Here is a tiny trained network, its code and every weight. The questions are about switching its units off for an input and a target symbol, where a switched-off unit gives its printed mean instead of its output.

import numpy as np


def w(rows, s, z=0):
    codes = np.array(rows[::2]) - 128.0
    scale = np.full(codes.shape[1], s)
    scale[-1] = z or s
    return codes * scale


def f(y):
    return y / 2 * (1 + np.tanh(0.7978845608 * (y + 0.044715 * y**3)))


def softmax(a):
    e = np.exp(a - a.max(-1, keepdims=True))
    return e / e.sum(-1, keepdims=True)


def log_softmax(a):
    a = a - a.max(-1, keepdims=True)
    return a - np.log(np.exp(a).sum(-1, keepdims=True))


def net(x, mask):
    ids = ['αβγεζθπτφω'.index(c) for c in x.split()]
    T = len(ids)
    res = E[ids] + P[:T]
    r = res
    for j in range(2):
        rows = slice(2 * j, 2 * j + 2)
        q, k, v = (r @ M[0][rows].T for M in (Q, K, V))
        z = softmax(np.where(np.tri(T) > 0, q @ k.T / 2**0.5, -1e9)) @ v
        o = O[0][rows]
        res = res + np.where(mask[j], z, o[:, -1]) @ o[:, :-1]
    y = f(res @ A[0][:, :-1].T + A[0][:, -1])
    res = res + np.where(mask[2:18], y, B[0][:, -1]) @ B[0][:, :-1]
    return log_softmax(res[-1] @ U[:, :-1].T + U[:, -1])


Q, K, V, O, A, B = {}, {}, {}, {}, {}, {}
E = w([
[93,227,154,83,156,101],'α',
[172,112,154,231,40,76],'β',
[96,47,51,142,194,175],'γ',
[220,41,213,228,151,123],'ε',
[119,90,104,249,165,130],'ζ',
[48,166,179,97,146,229],'θ',
[73,234,42,103,102,185],'π',
[150,55,95,173,192,64],'τ',
[167,206,207,145,174,229],'φ',
[146,211,58,182,195,154],'ω',
],0.016)
P = w([
[75,219,138,200,99,254],'0',
[168,143,182,148,75,187],'1',
[140,126,149,145,114,144],'2',
[179,105,153,118,100,138],'3',
[162,129,134,136,92,160],'4',
[138,106,113,124,137,105],'5',
[104,141,90,167,131,156],'6',
[152,123,99,126,125,131],'7',
[133,133,97,148,120,142],'8',
[85,139,60,152,160,114],'9',
[106,146,72,152,132,142],'10',
[109,135,70,131,154,111],'11',
[154,146,132,146,99,170],'12',
],0.0077)
Q[0] = w([
[81,153,65,31,112,89],'h0',
[96,33,109,146,153,169],'h0',
[192,2,97,103,129,120],'h1',
[147,63,125,150,70,64],'h1',
],0.0083)
K[0] = w([
[109,97,169,162,116,196],'h0',
[120,66,37,104,185,217],'h0',
[55,68,76,159,116,99],'h1',
[150,85,70,153,2,101],'h1',
],0.0083)
V[0] = w([
[190,210,42,139,157,132],'h0',
[91,68,71,76,118,162],'h0',
[163,254,129,67,178,152],'h1',
[147,73,123,129,244,196],'h1',
],0.0082)
O[0] = w([
[181,63,47,24,204,27,167],'h0',
[165,2,161,140,122,153,50],'h0',
[210,96,122,21,124,132,4],'h1',
[106,131,89,80,221,163,59],'h1',
],0.0094,0.0042)
A[0] = w([
[136,90,61,193,95,104,139],'n0',
[92,124,150,158,60,48,228],'n1',
[32,153,148,94,100,131,205],'n2',
[56,149,94,154,236,181,210],'n3',
[96,171,92,134,31,129,81],'n4',
[70,117,153,2,116,135,225],'n5',
[62,197,31,104,132,145,190],'n6',
[191,64,178,142,100,113,95],'n7',
[221,209,139,169,126,99,214],'n8',
[141,52,167,162,155,128,52],'n9',
[129,215,229,103,229,77,131],'n10',
[133,39,86,165,93,234,142],'n11',
[158,57,142,103,193,172,252],'n12',
[134,87,97,166,117,44,175],'n13',
[87,161,83,10,32,71,233],'n14',
[167,64,200,174,152,184,186],'n15',
],0.0096,0.0032)
B[0] = w([
[153,167,112,75,154,152,228],'n0',
[126,178,113,162,168,196,251],'n1',
[145,64,170,111,79,95,145],'n2',
[196,50,159,155,91,127,203],'n3',
[148,116,143,39,149,129,205],'n4',
[109,136,220,209,68,142,161],'n5',
[128,109,94,120,35,93,171],'n6',
[89,119,73,81,91,137,152],'n7',
[95,128,40,156,212,99,234],'n8',
[112,194,73,30,113,94,162],'n9',
[197,116,154,101,255,91,159],'n10',
[80,122,157,89,203,147,178],'n11',
[112,94,132,77,76,168,189],'n12',
[106,230,169,119,96,188,208],'n13',
[41,157,180,132,113,90,159],'n14',
[65,174,121,127,168,113,177],'n15',
],0.0066,0.015)
U = w([
[67,144,166,116,176,17,254],'α',
[66,210,82,142,138,169,118],'β',
[19,113,95,57,157,178,117],'γ',
[113,90,174,203,181,94,116],'ε',
[116,89,128,178,100,109,163],'ζ',
[123,121,235,137,72,193,120],'θ',
[77,157,84,44,40,126,135],'π',
[148,125,118,120,97,134,119],'τ',
[222,156,166,90,156,183,51],'φ',
[162,137,2,84,144,55,119],'ω',
],0.0075,0.0027)

Each question gives the input, a string of symbols that net reads in full, and the target symbol t.
The units are the heads (2 rows each of Q, K, V and O) and the neurons (one row each of A and B). Each row of codes is followed by its name. A weight is (code - 128) times the scale printed after its matrix; where a second scale follows, it is the last column's (O, A, B and U).
mask holds one flag per unit, heads first, then neurons. A switched-off unit (its flag False) gives its mean, the last column of its rows in O or B, instead of its output. The means were averaged over made-up inputs and are rounded, as every weight is.
A unit's drop is (log p(t) with every unit on - log p(t) with that unit switched off) / (log p(t) with every unit on - log p(t) with every unit switched off).
unit that matters most: the unit with the biggest drop
top k neurons: the k neurons with the biggest drops, biggest first
heads that matter: for each layer, one digit per head in row order, 1 if its drop is at least 0.15 and else 0, layers parted by /
drop when u is switched off: that unit's drop, to one decimal
input ε τ τ, target ε: top 2 neurons : [n3, n4]
input α φ β ω ω β ε, target β: top 3 neurons : [n13, n3, n4]
input π φ γ γ π α β ε γ φ ζ, target γ: heads that matter : 11
input β β β φ τ, target β: top 2 neurons : [n13, n3]
input α ε ζ ε, target α: heads that matter : 01
input τ β τ ε ε, target β: heads that matter : 01
input θ θ α ω α ζ, target ω: heads that matter : 11
input ε τ β α τ π θ τ ω β θ, target θ: unit that matters most : n5
input γ ε θ γ ζ ζ, target γ: heads that matter : 10
input β ω β β β φ φ, target φ: heads that matter : 01
input β β γ ζ β γ ε, target γ: drop when h0 is switched off : 0.8
input τ γ α ζ τ β γ φ α α, target α: drop when n14 is switched off : 0.3
input α ζ α ε γ γ ω γ ε ε ε β, target β: drop when n14 is switched off : 0.0
input β γ γ ζ φ γ γ τ, target γ: top neuron : [n12]
input ζ β γ β γ α α β β ω γ ε α, target α: top 2 neurons : [n14, n10]
